Below are the code and all the weights of a small trained network. Each question names an input and a class and asks about switching units off, where a switched-off unit gives its printed mean instead of its output.

import numpy as np


def w(rows, s, z=0):
    codes = np.array(rows[::2]) - 128.0
    scale = np.full(codes.shape[1], s)
    scale[-1] = z or s
    return codes * scale


def f(y):
    return y / 2 * (1 + np.tanh(0.7978845608 * (y + 0.044715 * y**3)))


def log_softmax(a):
    a = a - a.max(-1, keepdims=True)
    return a - np.log(np.exp(a).sum(-1, keepdims=True))


def net(x, mask):
    res = np.array(x, float).reshape(1, 2) / 4 @ E
    y = f(res @ A[0][:, :-1].T + A[0][:, -1])
    res = res + np.where(mask, y, B[0][:, -1]) @ B[0][:, :-1]
    return log_softmax(res[-1] @ U[:, :-1].T + U[:, -1])


A, B = {}, {}
E = w([
[108,168,68,21,118,197,2,24],'x0',
[201,52,78,108,180,137,124,177],'x1',
],0.0091)
A[0] = w([
[110,170,128,102,93,117,137,72,221],'neuron 1',
[163,94,101,118,169,102,134,165,254],'neuron 2',
[132,130,89,148,115,136,131,126,84],'neuron 3',
[147,100,85,24,149,155,84,107,193],'neuron 4',
[109,129,96,137,132,176,138,123,97],'neuron 5',
[80,162,159,130,94,137,121,97,189],'neuron 6',
[135,78,153,253,135,100,222,216,191],'neuron 7',
[136,97,112,79,125,154,125,97,104],'neuron 8',
],0.016,0.0062)
B[0] = w([
[98,151,98,88,170,166,117,82,164],'neuron 1',
[133,63,165,137,142,183,100,197,181],'neuron 2',
[143,139,156,72,125,141,186,146,125],'neuron 3',
[132,154,73,33,151,159,61,119,202],'neuron 4',
[190,130,127,107,102,147,124,102,131],'neuron 5',
[168,193,146,102,110,168,88,96,159],'neuron 6',
[139,179,124,253,174,156,202,177,254],'neuron 7',
[136,183,222,85,116,115,88,114,154],'neuron 8',
],0.019,0.027)
U = w([
[33,73,60,154,148,157,68,87,108],'0',
[109,191,148,116,115,185,101,52,23],'1',
[116,91,139,108,90,77,139,68,10],'2',
[31,12,57,164,71,94,90,75,3],'3',
[124,183,86,29,129,133,2,106,228],'4',
[156,149,150,250,152,130,177,192,216],'5',
[116,49,141,147,120,188,84,174,128],'6',
[75,131,134,88,70,35,104,130,3],'7',
],0.0083,0.003)

Each question gives the input, the list of numbers given to net, and the class t.
The units are the neurons (one row each of A and B). Each row of codes is followed by its name. A weight is (code - 128) times the scale printed after its matrix; where a second scale follows, it is the last column's (A, B and U).
mask holds one flag per neuron, in row order. A switched-off neuron (its flag False) gives its mean, the last column of its row in B, instead of its output. The means were averaged over made-up inputs and are rounded, as every weight is.
A unit's drop is (log p(t) with every unit on - log p(t) with that unit switched off) / (log p(t) with every unit on - log p(t) with every unit switched off).
The circuit of an input: a set's keep is (log p(t) with only the set's units on - log p(t) with every unit switched off) / (log p(t) with every unit on - log p(t) with every unit switched off). Starting from all 8 units, units are removed one at a time, each time the one whose removal leaves the highest keep (on an exact tie, the one counted first), for as long as the keep stays at least 0.8.
units of the circuit, in order: the units of the circuit, biggest drop first
unit that matters most: the unit with the biggest drop
k most important neurons: the k neurons with the biggest drops, biggest first
drop of u: that unit's drop, to one decimal
input [-1,-7], class 1: units of the circuit, in order	neuron 4; neuron 7
input [-1,-4], class 1: 4 most important neurons	neuron 7; neuron 4; neuron 2; neuron 6
input [-2,-7], class 1: 4 most important neurons	neuron 7; neuron 6; neuron 1; neuron 2
input [-1,-8], class 1: unit that matters most	neuron 4
input [-2,-8], class 1: 4 most important neurons	neuron 7; neuron 6; neuron 4; neuron 1
input [0,5], class 6: 2 most important neurons	neuron 7; neuron 2
input [1,-5], class 1: 4 most important neurons	neuron 4; neuron 7; neuron 2; neuron 8
input [1,6], class 4: 2 most important neurons	neuron 7; neuron 4
input [0,-7], class 4: drop of neuron 7	1.3
input [1,-8], class 4: drop of neuron 7	1.4
input [6,-6], class 4: drop of neuron 5	0.0
